Where the symbols take the items:
rut h rap
rut g tep
rut p gef
val h gug
val g zaf
val p rem
met h soz
met g kir
met p bip
sur h vum
sur g lis
sur p fer
vol h buz
vol g tes
vol p rap
guz h vov
guz g zum
guz p tof
zum h vun
zum g guz
zum p kul
mef h nep
mef g kes
mef p nug
zun h bip
zun g tak
zun p bak
fer h sur
fer g kib
fer p zol
kag h tir
kag g mis
kag p roz
tep h rem
tep g rut
tep p zal
gef h rut
gef g rem
gef p zaf
lis h kib
lis g sur
lis p tir
kir h puv
kir g met
kir p gul
kes h fum
kes g mef
kes p dil
vun h dil
vun g tof
vun p zum
vov h zol
vov g kul
vov p guz
mis h bak
mis g kag
mis p vum
tir h lis
tir g vum
tir p kag
zaf h gef
zaf g val
zaf p kar
vup h gul
vup g ber
vup p gug
zol h fer
zol g dak
zol p vov
nep h tof
nep g dil
nep p mef
kib h dak
kib g fer
kib p lis
tak h roz
tak g zun
tak p puv
soz h ber
soz g gul
soz p met
fot h tes
fot g buz
fot p mim
fum h mim
fum g nug
fum p kes
roz h kag
roz g bak
roz p tak
ber h kar
ber g vup
ber p soz
dil h kes
dil g nep
dil p vun
bip h met
bip g puv
bip p zun
mon h nug
mon g mim
mon p buz
buz h mon
buz g fot
buz p vol
kar h zaf
kar g gug
kar p ber
mim h fot
mim g mon
mim p fum
nug h mef
nug g fum
nug p mon
puv h tak
puv g bip
puv p kir
rap h vol
rap g zal
rap p rut
rem h val
rem g gef
rem p tep
gul h kir
gul g soz
gul p vup
tof h guz
tof g vun
tof p nep
zal h tep
zal g rap
zal p tes
dak h kul
dak g zol
dak p kib
kul h zum
kul g vov
kul p dak
vum h mis
vum g tir
vum p sur
bak h zun
bak g roz
bak p mis
tes h zal
tes g vol
tes p fot
gug h vup
gug g kar
gug p val

The rows follow the links: the fewer symbols apart two items are, the more alike their rows tend to be.

Each row is also shifted at random along 3 hidden directions that mean nothing.

Some items, each with a row of numbers:
gef -> -6,-121,19,20,70,-90,-90,-65,-40,-50,17,130,-79,53,-100,-29,-56,-7,-3,-65,-34,171,-67,82,-10,20,116,-4,-15,88,-249,55,-3,-79,57,59,-27,-94,35,-96,-27,95,-64,68,45,60,37,116,141,71,-125,17,281,86
dak -> 21,-41,24,-4,27,-25,-48,47,36,-9,10,114,3,93,-66,-89,-53,-18,-76,-91,65,116,4,33,1,10,-5,-79,-67,75,-62,-19,-80,-157,-36,65,12,-58,-65,60,1,51,-130,46,19,120,23,6,135,-84,-48,-85,152,-6
kib -> -8,-59,-8,91,3,-63,-56,55,21,45,146,4,-55,109,-49,78,-19,-51,-11,-37,27,86,72,-80,-80,-108,41,-32,-78,27,122,-41,-65,-138,-100,-117,113,-6,-96,115,83,53,-107,-20,-108,37,-115,44,189,101,-75,31,-284,54
vol -> -20,-41,20,55,8,-11,-48,41,13,47,73,22,13,110,-57,-36,-13,-35,-46,-47,99,116,42,-33,-58,-13,-38,-68,-29,32,80,-37,-69,-149,-66,14,51,23,-90,78,48,55,-135,85,-54,133,-18,-18,149,-45,-67,-69,-48,-5
gug -> -4,-14,-40,-89,37,110,127,-18,-89,83,-8,-144,-47,-49,61,31,-5,80,-20,20,-60,-107,-37,-98,133,-20,-1,75,56,-97,61,14,28,181,-3,110,11,7,45,-9,5,-60,68,-64,-53,-120,-31,5,-133,-108,29,-16,-34,-98
zal -> 23,105,11,-36,-17,102,112,25,7,6,-30,-125,109,-67,75,-17,55,10,-19,53,31,-136,13,-26,85,42,-107,1,69,-60,122,-35,18,95,-1,74,23,72,15,11,6,-87,93,-16,-25,-27,43,-83,-163,-109,108,-66,-48,-88
rut -> 3,-105,31,1,104,2,-35,-3,-53,-13,78,32,-29,91,-91,-43,-73,-4,-79,-70,-1,145,-42,8,107,11,38,-29,18,63,-147,-14,-66,-89,-2,157,47,-82,-42,-13,24,64,-108,67,-44,99,9,63,152,-52,-95,-67,208,15
tak -> -38,-109,-49,4,20,-107,-77,-100,-65,-17,-1,106,-165,-4,-56,79,-53,38,63,-19,-130,88,-62,11,-74,-53,177,74,-37,39,-190,85,53,53,63,-97,-70,-77,85,-113,-26,60,-9,-21,61,-85,-49,118,65,175,-118,155,62,117
zum -> 37,0,44,38,60,44,-42,80,48,-63,73,-6,106,87,-31,-45,-42,-44,-67,-51,44,65,56,41,179,33,-67,-72,40,94,-34,-86,-71,-170,-39,142,113,-59,-103,96,53,30,-73,35,-100,124,33,-41,109,-41,8,-111,105,-22
fer -> -15,123,-14,7,-85,18,48,18,60,0,-32,-92,45,-90,87,71,72,-6,75,80,-12,-162,61,-36,-58,-25,-58,27,8,-52,166,-24,41,85,-6,-140,5,100,12,45,14,-73,101,-68,-11,-91,-25,-63,-149,65,113,63,-258,-20
soz -> -11,-111,-46,-16,18,-59,4,-34,-72,59,62,4,-164,11,-59,86,-5,24,-20,-14,-46,44,-70,-57,-107,-93,147,47,-63,-67,-32,63,26,80,-15,-59,-12,-35,42,-33,-3,27,5,-81,24,-101,-62,135,43,44,-75,54,-93,14
kar -> -1,-146,-32,-7,99,1,7,-10,-93,38,122,-28,-119,82,-81,68,-61,21,-72,-48,-34,89,-47,-68,61,-70,100,31,-3,-12,-59,16,-13,15,-40,95,71,-90,-6,4,40,48,-33,-38,-77,-38,-58,132,113,-10,-103,-26,8,-5
zun -> -5,-45,-59,21,14,-32,37,-63,-40,-5,76,-83,-99,-59,11,185,13,23,62,62,-131,-60,-1,-61,-14,-102,121,106,12,-49,0,46,76,150,4,-131,33,-14,63,-40,38,-30,125,-141,-48,-197,-99,108,-80,200,-1,132,-230,51
mef -> -25,49,42,138,55,43,-61,18,72,-117,155,-146,170,13,43,110,-19,-79,94,60,-35,4,176,-31,204,2,-112,-20,143,102,79,-138,-23,-132,-34,-10,183,20,-98,75,137,1,12,39,-207,73,-42,-71,29,203,43,19,-192,55
lis -> 2,-88,-15,-20,21,-32,-32,28,-20,58,25,90,-87,112,-66,-51,-61,20,-81,-95,33,114,-15,-20,-28,-30,39,-28,-95,26,-48,23,-69,-101,-41,40,14,-54,-52,63,-11,53,-139,11,6,67,-27,36,159,-87,-98,-38,74,-1
ber -> -10,-110,-38,-9,35,-91,-22,-54,-70,50,34,71,-158,35,-91,46,-11,12,-26,-28,-49,91,-91,-19,-115,-69,156,30,-64,-31,-101,77,25,39,7,-53,-34,-52,47,-69,-22,58,-23,-48,57,-64,-36,141,84,70,-104,54,21,51
val -> 23,8,-23,-115,47,162,187,24,-89,105,-27,-181,-3,-32,81,-34,-5,91,-80,10,10,-135,-36,-132,178,-15,-64,35,45,-121,136,-12,-2,185,-22,192,32,32,8,52,-6,-93,68,-45,-73,-101,-1,-46,-163,-265,65,-95,-32,-180
met -> 3,-95,-59,-43,45,-35,12,-79,-71,4,26,3,-135,-14,-47,87,-28,50,-17,-3,-107,28,-89,-10,11,-45,143,73,-22,-24,-161,79,72,113,36,6,-26,-79,63,-92,-33,16,55,-75,26,-135,-30,134,9,69,-53,66,83,30
mim -> -18,139,35,92,-94,-4,13,79,98,11,41,-101,136,-40,45,64,119,-104,53,87,95,-87,110,-26,-145,-17,-123,-44,2,-61,306,-73,11,-37,-80,-183,60,144,-71,85,70,-43,42,11,-40,34,-30,-74,-70,69,115,-21,-379,-12

Where do the symbols, taken in turn from left to right, take each start?
Answers are names.
13,109,34,13,-3,120,48,62,58,-27,-1,-129,161,-30,97,-21,-1,-7,2,44,29,-112,103,-31,187,37,-158,-30,82,2,150,-101,-29,-22,-26,83,80,58,-56,101,53,-78,39,6,-119,27,7,-129,-108,-57,112,-70,-96,-64
p p h -> tof
16,-117,-60,-91,86,82,74,-26,-116,78,33,-50,-144,40,-13,9,-97,103,-73,-57,-64,14,-73,-117,186,-55,81,70,8,-36,-72,33,-21,109,-1,172,15,-95,30,3,2,2,-17,-34,-74,-107,-41,77,19,-125,-68,-12,93,-61
p p h h p -> kir
2,104,35,92,-29,33,-30,13,84,-88,35,-82,167,-32,81,33,14,-70,103,61,-6,-66,127,23,99,31,-112,-23,92,57,85,-89,1,-72,4,-43,69,50,-46,49,74,-41,43,46,-79,48,-4,-120,-54,128,79,25,-115,39
p h h p g -> vun
1,30,0,-34,25,72,71,-66,-19,-51,-32,-108,43,-108,57,43,12,44,51,68,-78,-99,-22,13,152,53,-15,63,108,-34,-47,8,69,150,65,88,-24,0,75,-85,-12,-58,130,-23,-19,-95,40,-1,-164,1,70,23,100,-35
h p g g -> rem
-22,16,52,94,-17,-45,-97,7,60,-51,31,63,86,48,-24,-25,-16,-67,55,3,42,91,69,61,-48,37,-55,-64,18,104,0,-51,-27,-159,-7,-39,26,25,-53,10,26,51,-78,110,-6,151,5,-53,106,89,-23,3,17,73
p p g p h -> tes
25,54,-25,-85,10,83,82,-25,-14,-23,-95,-63,2,-88,66,-14,-8,69,-19,31,-57,-119,-44,4,137,29,-2,48,37,-48,-52,20,36,127,43,97,-43,-15,65,-22,-54,-72,118,-79,21,-108,40,-24,-166,-85,70,-14,119,-64
p h g p -> kag
-52,-96,-56,61,-35,-173,-104,-83,-33,24,23,128,-202,27,-76,91,-14,20,95,-2,-89,119,-45,-5,-240,-99,187,52,-95,29,-102,87,32,7,23,-238,-68,-31,53,-90,-17,67,-49,-29,79,-67,-88,120,108,235,-131,207,-97,156
h p g -> bak
17,-139,-30,-2,135,29,-31,-3,-69,-29,122,-22,-73,120,-67,25,-120,34,-65,-78,-84,108,-1,-58,248,-49,75,21,32,78,-151,-28,-55,-57,-13,175,105,-140,-43,37,45,60,-77,-13,-145,-15,-45,90,147,-2,-102,-21,119,14
g h h -> bak
10,109,26,-4,26,66,4,-37,50,-154,-62,-38,156,-90,99,-21,-19,-2,75,51,-74,-77,61,113,238,116,-95,22,132,92,-124,-55,36,-15,84,108,-21,-23,20,-44,-11,-50,112,29,-21,2,92,-91,-144,59,100,11,216,30
g p g g g -> zol
9,28,-50,-45,-20,58,103,22,-29,49,-1,-102,-42,-50,63,65,22,49,-22,43,-42,-131,-3,-89,33,-48,22,63,-10,-106,109,19,40,167,-28,-22,13,28,33,30,8,-60,98,-137,-43,-159,-49,13,-128,-32,63,19,-186,-65
p g g h h -> bak
-3,-110,-15,-53,50,-17,15,33,-69,90,14,63,-115,97,-93,-77,-37,22,-105,-96,68,112,-90,-49,-65,-30,72,-38,-90,-33,-25,46,-57,-24,-42,89,-20,-41,-25,13,-19,51,-110,21,31,39,-11,76,127,-177,-112,-82,105,-45
h h p -> gef
14,145,13,-41,-93,47,64,44,65,6,-120,-22,88,-83,95,-65,61,20,14,39,46,-143,32,18,-39,47,-97,-14,-13,-45,124,-3,2,49,9,-30,-64,79,14,33,-41,-82,62,-8,61,-19,35,-108,-146,-94,115,-24,-39,-55
p p g -> zum
-5,79,-25,23,-37,6,28,-53,48,-72,-32,-71,27,-119,88,100,34,8,118,96,-115,-134,38,29,36,4,-5,59,53,-6,-2,0,86,114,53,-114,1,22,64,-43,11,-60,159,-79,-14,-127,0,-19,-156,166,80,110,-111,57
h g g g p -> kag
-29,-38,54,102,44,-74,-138,-51,40,-123,68,68,70,27,-52,-1,-35,-71,74,-6,-30,139,59,102,41,48,-4,-38,79,150,-148,-40,-10,-178,49,-8,38,-39,-35,-45,37,78,-50,116,-10,122,20,4,136,185,-68,39,151,135
h h h -> mef
-6,83,1,3,-54,52,79,-10,4,32,-33,-106,56,-88,72,31,73,3,48,69,4,-131,16,-40,-34,-2,-48,22,36,-86,160,-4,44,129,6,-57,-14,100,24,-22,9,-74,99,-30,-5,-71,2,-43,-168,-19,95,15,-184,-45
p g h -> vol
7,116,33,-8,-43,19,28,-7,59,-44,-100,-19,122,-100,61,-37,65,-27,54,71,20,-86,17,82,-11,74,-93,-12,56,-9,21,-11,61,44,52,-11,-50,58,39,-61,-40,-42,102,27,64,12,80,-75,-149,-3,101,-17,50,-13
g h g -> fot
-15,10,-53,-12,-60,-30,51,-8,-10,54,-1,-53,-113,-71,22,109,58,31,39,59,-49,-102,-12,-79,-158,-87,81,70,-67,-100,128,48,80,165,-14,-183,-31,63,53,-14,-4,-45,93,-126,24,-170,-66,67,-89,85,30,108,-287,3
h h p p -> bak
-21,117,54,99,-95,-103,-101,18,122,-76,-37,97,128,-41,5,-11,105,-119,77,48,68,7,71,123,-217,51,-64,-68,-34,53,51,-28,32,-127,11,-214,-34,83,-14,-12,-6,15,11,51,91,119,52,-69,6,143,57,31,-73,98
p h p h -> kes
39,123,57,-23,-41,54,42,88,77,-13,-81,12,174,-12,37,-149,58,-45,-74,-13,137,-53,20,82,17,98,-157,-92,10,-2,81,-42,-40,-88,-22,90,-30,54,-45,50,-40,-25,-11,57,61,132,110,-127,-43,-204,97,-168,135,-96
h p h p g -> nug
